Here is a tiny trained network, its code and every weight. The questions are about switching its units off for an input and a target symbol, where a switched-off unit gives its printed mean instead of its output.

import numpy as np


def w(rows, s, z=0):
    codes = np.array(rows[::2]) - 128.0
    scale = np.full(codes.shape[1], s)
    scale[-1] = z or s
    return codes * scale


def norm(h):
    return h / np.sqrt((h * h).mean(-1, keepdims=True) + 1e-5)


def f(y):
    return np.maximum(y, 0)


def softmax(a):
    e = np.exp(a - a.max(-1, keepdims=True))
    return e / e.sum(-1, keepdims=True)


def log_softmax(a):
    a = a - a.max(-1, keepdims=True)
    return a - np.log(np.exp(a).sum(-1, keepdims=True))


def net(x, mask):
    ids = ['αγδλμτ'.index(c) for c in x.split()]
    T = len(ids)
    res = E[ids] + P[:T]
    u = 0
    for l in range(3):
        q, k, v = (norm(res) @ M[l].T for M in (Q, K, V))
        z = softmax(np.where(np.tri(T) > 0, q @ k.T / 3**0.5, -1e9)) @ v
        res = res + np.where(mask[u], z, O[l][:, -1]) @ O[l][:, :-1]
        u += 1
        y = f(norm(res) @ A[l][:, :-1].T + A[l][:, -1])
        res = res + np.where(mask[u : u + 12], y, B[l][:, -1]) @ B[l][:, :-1]
        u += 12
    return log_softmax(norm(res)[-1] @ U[:, :-1].T + U[:, -1])


Q, K, V, O, A, B = {}, {}, {}, {}, {}, {}
E = w([
[40,144,170],'α',
[122,213,209],'γ',
[124,212,206],'δ',
[133,129,137],'λ',
[139,109,139],'μ',
[166,102,2],'τ',
],0.0049)
P = w([
[102,60,115],'0',
[71,251,15],'1',
[118,184,173],'2',
[123,147,180],'3',
[121,124,179],'4',
[128,109,180],'5',
[122,93,177],'6',
[116,84,170],'7',
[117,106,164],'8',
],0.002)
Q[0] = w([
[132,81,170],'0.h0',
[164,253,84],'0.h0',
[107,89,169],'0.h0',
],0.0054)
K[0] = w([
[136,61,107],'0.h0',
[167,254,170],'0.h0',
[134,63,86],'0.h0',
],0.0076)
V[0] = w([
[125,139,78],'0.h0',
[255,123,60],'0.h0',
[149,110,166],'0.h0',
],0.0033)
O[0] = w([
[109,81,93,119],'0.h0',
[6,87,180,2],'0.h0',
[129,185,186,111],'0.h0',
],0.0026,0.00082)
A[0] = w([
[102,12,155,39],'0.n0',
[144,129,132,86],'0.n1',
[188,77,238,189],'0.n2',
[199,191,152,81],'0.n3',
[98,255,95,17],'0.n4',
[19,118,88,148],'0.n5',
[72,128,175,40],'0.n6',
[43,27,130,4],'0.n7',
[211,197,140,57],'0.n8',
[127,135,125,108],'0.n9',
[164,142,65,15],'0.n10',
[170,168,130,37],'0.n11',
],0.0031,0.0024)
B[0] = w([
[107,211,89,145],'0.n0',
[128,126,117,128],'0.n1',
[90,167,41,253],'0.n2',
[96,100,84,167],'0.n3',
[131,5,167,149],'0.n4',
[177,142,214,176],'0.n5',
[164,121,78,140],'0.n6',
[125,204,60,135],'0.n7',
[94,106,89,155],'0.n8',
[135,139,145,128],'0.n9',
[150,148,192,136],'0.n10',
[122,126,101,128],'0.n11',
],0.0034,0.0023)
Q[1] = w([
[135,134,254],'1.h0',
[132,215,222],'1.h0',
[142,17,106],'1.h0',
],0.0076)
K[1] = w([
[2,208,143],'1.h0',
[22,59,132],'1.h0',
[192,246,126],'1.h0',
],0.0069)
V[1] = w([
[223,196,217],'1.h0',
[4,26,168],'1.h0',
[148,92,180],'1.h0',
],0.0036)
O[1] = w([
[202,137,94,14],'1.h0',
[119,3,201,52],'1.h0',
[164,122,157,2],'1.h0',
],0.0048,0.0013)
A[1] = w([
[99,141,135,210],'1.n0',
[174,65,86,107],'1.n1',
[116,135,189,160],'1.n2',
[143,117,129,76],'1.n3',
[114,136,139,185],'1.n4',
[127,142,113,142],'1.n5',
[140,70,131,156],'1.n6',
[248,148,217,41],'1.n7',
[98,137,213,208],'1.n8',
[188,87,90,10],'1.n9',
[255,74,98,2],'1.n10',
[189,64,88,81],'1.n11',
],0.0048,0.0012)
B[1] = w([
[136,81,146,211],'1.n0',
[96,3,94,164],'1.n1',
[215,106,168,203],'1.n2',
[125,138,126,128],'1.n3',
[137,104,132,179],'1.n4',
[126,96,134,164],'1.n5',
[88,130,135,138],'1.n6',
[223,38,157,160],'1.n7',
[226,94,188,253],'1.n8',
[130,100,100,148],'1.n9',
[233,55,155,149],'1.n10',
[107,26,53,160],'1.n11',
],0.0035,0.0024)
Q[2] = w([
[1,29,113],'2.h0',
[123,1,141],'2.h0',
[247,171,174],'2.h0',
],0.0046)
K[2] = w([
[123,254,252],'2.h0',
[222,144,167],'2.h0',
[235,36,43],'2.h0',
],0.0053)
V[2] = w([
[41,177,201],'2.h0',
[101,31,219],'2.h0',
[150,228,253],'2.h0',
],0.0045)
O[2] = w([
[99,27,167,168],'2.h0',
[184,131,193,2],'2.h0',
[2,88,176,116],'2.h0',
],0.006,0.00055)
A[2] = w([
[130,123,76,93],'2.n0',
[136,165,36,99],'2.n1',
[119,159,149,87],'2.n2',
[101,173,152,135],'2.n3',
[101,5,55,38],'2.n4',
[99,118,137,156],'2.n5',
[192,22,59,54],'2.n6',
[91,54,142,140],'2.n7',
[123,2,152,143],'2.n8',
[111,126,199,70],'2.n9',
[176,51,131,254],'2.n10',
[139,49,167,100],'2.n11',
],0.008,0.0038)
B[2] = w([
[136,123,152,166],'2.n0',
[139,111,169,210],'2.n1',
[124,121,139,134],'2.n2',
[109,115,139,159],'2.n3',
[166,201,116,198],'2.n4',
[130,136,108,163],'2.n5',
[103,103,6,194],'2.n6',
[169,125,130,192],'2.n7',
[156,95,104,222],'2.n8',
[146,114,169,170],'2.n9',
[86,115,95,252],'2.n10',
[141,80,133,182],'2.n11',
],0.013,0.0047)
U = w([
[118,140,211,151],'α',
[48,140,128,118],'γ',
[45,138,123,56],'δ',
[202,211,135,139],'λ',
[146,119,9,254],'μ',
[159,14,147,60],'τ',
],0.013,0.00088)

Each question gives the input, a string of symbols that net reads in full, and the target symbol t.
The units are the heads (3 rows each of Q, K, V and O) and the neurons (one row each of A and B). Each row of codes is followed by its name. A weight is (code - 128) times the scale printed after its matrix; where a second scale follows, it is the last column's (O, A, B and U).
mask holds one flag per unit, layer by layer, with each layer's heads first. A switched-off unit (its flag False) gives its mean, the last column of its rows in O or B, instead of its output. The means were averaged over made-up inputs and are rounded, as every weight is.
A unit's drop is (log p(t) with every unit on - log p(t) with that unit switched off) / (log p(t) with every unit on - log p(t) with every unit switched off).
The circuit of an input: a set's keep is (log p(t) with only the set's units on - log p(t) with every unit switched off) / (log p(t) with every unit on - log p(t) with every unit switched off). Starting from the 12 units with the biggest drops (on a tie, the unit counted first), units are removed one at a time, each time the one whose removal leaves the highest keep (on an exact tie, the one counted first), for as long as the keep stays at least 0.8.
units of the circuit, in order: the units of the circuit, biggest drop first
top k neurons: the k neurons with the biggest drops, biggest first
top k neurons in layer l: the k neurons of layer l with the biggest drops, biggest first
drop when u is switched off: that unit's drop, to one decimal
input μ μ α γ, target τ: units of the circuit, in order	[1.h0]
input γ α γ δ μ, target γ: top 3 neurons	[0.n2; 2.n8; 2.n6]
input γ τ α, target τ: units of the circuit, in order	[1.h0; 1.n8]
input α μ τ γ τ δ, target λ: top 2 neurons	[0.n5; 2.n6]
input α τ γ δ τ λ λ μ, target α: top 4 neurons	[2.n6; 2.n1; 2.n10; 2.n8]
input δ μ δ γ δ μ δ, target α: top 4 neurons in layer 2	[2.n6; 2.n10; 2.n1; 2.n4]
input τ μ δ γ γ, target α: top 2 neurons	[2.n6; 0.n4]
input γ δ τ μ τ α μ, target γ: top 4 neurons	[2.n8; 0.n2; 0.n0; 2.n6]
input γ τ μ τ λ, target γ: top 2 neurons	[0.n2; 2.n8]
input λ λ δ λ λ, target λ: top 3 neurons in layer 2	[2.n10; 2.n6; 2.n4]
input α δ τ δ α μ, target α: top 4 neurons	[0.n2; 2.n6; 2.n1; 2.n10]
input δ λ μ α α δ λ μ δ, target α: top 3 neurons in layer 0	[0.n5; 0.n3; 0.n8]
input μ γ δ μ μ μ, target λ: top 3 neurons	[0.n2; 0.n0; 2.n4]
input δ α λ τ γ, target λ: top neuron in layer 0	[0.n5]
input α α δ α δ α λ λ λ, target α: top 2 neurons	[2.n6; 2.n1]
input α δ μ τ λ, target α: top 3 neurons in layer 2	[2.n6; 2.n1; 2.n10]
input α δ δ, target τ: top 2 neurons	[1.n7; 2.n4]
input γ α γ γ, target τ: top 2 neurons	[0.n4; 1.n7]
input γ μ α δ, target τ: top 2 neurons in layer 0	[0.n4; 0.n0]
input δ δ λ γ, target δ: units of the circuit, in order	[2.h0]
input λ λ δ μ, target λ: drop when 2.n10 is switched off	0.4
input γ τ δ γ μ λ, target δ: drop when 0.n2 is switched off	0.8
input δ μ τ μ, target δ: drop when 2.n6 is switched off	0.2
input δ μ δ μ λ τ μ, target δ: top 2 neurons in layer 2	[2.n8; 2.n6]
